Here is a tiny trained network, its code and every weight. The questions are about switching its units off for an input and a class, where a switched-off unit gives its printed mean instead of its output.

import numpy as np


def w(rows, s, z=0):
    codes = np.array(rows[::2]) - 128.0
    scale = np.full(codes.shape[1], s)
    scale[-1] = z or s
    return codes * scale


def norm(h):
    return h / np.sqrt((h * h).mean(-1, keepdims=True) + 1e-5)


def f(y):
    return y / 2 * (1 + np.tanh(0.7978845608 * (y + 0.044715 * y**3)))


def log_softmax(a):
    a = a - a.max(-1, keepdims=True)
    return a - np.log(np.exp(a).sum(-1, keepdims=True))


def net(x, mask):
    res = np.array(x, float).reshape(1, 2) / 4 @ E
    u = 0
    for l in range(2):
        y = f(norm(res) @ A[l][:, :-1].T + A[l][:, -1])
        res = res + np.where(mask[u : u + 7], y, B[l][:, -1]) @ B[l][:, :-1]
        u += 7
    return log_softmax(norm(res)[-1] @ U[:, :-1].T + U[:, -1])


A, B = {}, {}
E = w([
[114,208,173,138,211,152,175,55,122,146,248],'x0',
[197,19,79,60,150,95,192,124,99,219,136],'x1',
],0.011)
A[0] = w([
[98,91,79,86,63,103,61,97,149,109,105,131],'0.n0',
[59,155,204,124,128,157,95,158,123,60,120,126],'0.n1',
[73,36,169,127,112,173,150,88,144,226,130,53],'0.n2',
[113,139,156,168,223,185,253,151,147,137,128,69],'0.n3',
[70,169,168,128,114,163,100,73,130,205,160,144],'0.n4',
[166,109,123,118,187,139,125,189,174,145,111,107],'0.n5',
[168,119,62,65,106,131,198,59,118,192,77,2],'0.n6',
],0.0072,0.0032)
B[0] = w([
[46,149,152,147,188,131,162,58,79,163,140,246],'0.n0',
[190,113,92,105,71,118,222,207,127,174,180,246],'0.n1',
[157,155,133,232,75,92,199,182,119,78,168,184],'0.n2',
[79,93,113,39,67,168,68,102,53,147,96,225],'0.n3',
[130,126,64,153,254,90,81,150,134,134,14,222],'0.n4',
[134,127,197,148,200,219,70,195,120,172,171,156],'0.n5',
[154,120,239,153,147,170,220,145,121,87,156,253],'0.n6',
],0.0072,0.0048)
A[1] = w([
[220,106,18,34,141,104,128,173,113,200,105,97],'1.n0',
[92,118,248,169,129,175,122,83,88,35,107,63],'1.n1',
[93,119,100,103,78,126,104,199,82,187,75,134],'1.n2',
[105,163,124,102,145,126,118,1,145,132,188,2],'1.n3',
[125,101,158,140,104,124,185,106,100,135,162,103],'1.n4',
[162,46,150,126,75,108,73,154,141,101,41,136],'1.n5',
[87,185,155,170,98,148,83,146,194,28,167,127],'1.n6',
],0.01,0.0036)
B[1] = w([
[52,140,177,176,23,102,97,125,176,87,138,225],'1.n0',
[8,68,48,114,29,60,69,55,160,100,69,156],'1.n1',
[93,117,85,153,162,82,93,81,192,85,132,253],'1.n2',
[195,125,22,119,206,152,83,143,101,70,23,195],'1.n3',
[122,169,113,153,78,104,71,163,184,111,116,205],'1.n4',
[193,233,106,76,254,203,146,102,44,157,171,253],'1.n5',
[193,32,204,119,75,108,187,161,119,191,173,218],'1.n6',
],0.0097,0.0074)
U = w([
[203,119,151,153,94,117,199,183,113,140,187,223],'0',
[153,164,64,114,225,156,102,109,70,117,97,198],'1',
[1,120,103,170,58,89,90,120,198,82,85,145],'2',
[107,144,157,87,117,164,114,121,154,155,89,20],'3',
[99,134,137,111,118,188,104,132,161,182,109,23],'4',
[99,143,160,95,112,161,110,113,136,162,104,4],'5',
[99,145,156,78,119,160,112,131,147,143,109,16],'6',
[94,132,160,119,112,178,83,109,140,198,116,3],'7',
],0.02,0.0043)

Each question gives the input, the list of numbers given to net, and the class t.
The units are the neurons (one row each of A and B). Each row of codes is followed by its name. A weight is (code - 128) times the scale printed after its matrix; where a second scale follows, it is the last column's (A, B and U).
mask holds one flag per neuron, layer by layer. A switched-off neuron (its flag False) gives its mean, the last column of its row in B, instead of its output. The means were averaged over made-up inputs and are rounded, as every weight is.
A unit's drop is (log p(t) with every unit on - log p(t) with that unit switched off) / (log p(t) with every unit on - log p(t) with every unit switched off).
unit that matters most: the unit with the biggest drop
top k neurons: the k neurons with the biggest drops, biggest first
top k neurons in layer l: the k neurons of layer l with the biggest drops, biggest first
drop of u: that unit's drop, to one decimal
input [-4,0], class 1: top 3 neurons -> 0.n6; 1.n5; 1.n0
input [-6,5], class 1: unit that matters most -> 1.n5
input [-3,-4], class 0: top 2 neurons -> 0.n1; 1.n6
input [0,3], class 2: top 2 neurons in layer 0 -> 0.n1; 0.n6
input [3,0], class 2: top 3 neurons in layer 0 -> 0.n4; 0.n0; 0.n3
input [6,-6], class 0: top 3 neurons -> 1.n6; 0.n1; 0.n0
input [-3,1], class 2: top 2 neurons -> 0.n0; 0.n4
input [3,-3], class 2: top 2 neurons -> 0.n4; 0.n6
input [-5,2], class 1: top 2 neurons -> 1.n5; 0.n1
input [3,2], class 2: top 3 neurons -> 0.n3; 1.n5; 0.n0
input [-5,-2], class 1: top 2 neurons -> 1.n5; 0.n6
input [-6,4], class 1: top 2 neurons -> 1.n5; 0.n1
input [-4,-2], class 1: drop of 0.n6 -> 1.6
input [0,-5], class 0: drop of 0.n5 -> 0.0
input [-5,-7], class 0: unit that matters most -> 1.n6
input [-1,-4], class 0: drop of 0.n3 -> 0.5
input [-8,-1], class 1: drop of 1.n5 -> 1.0
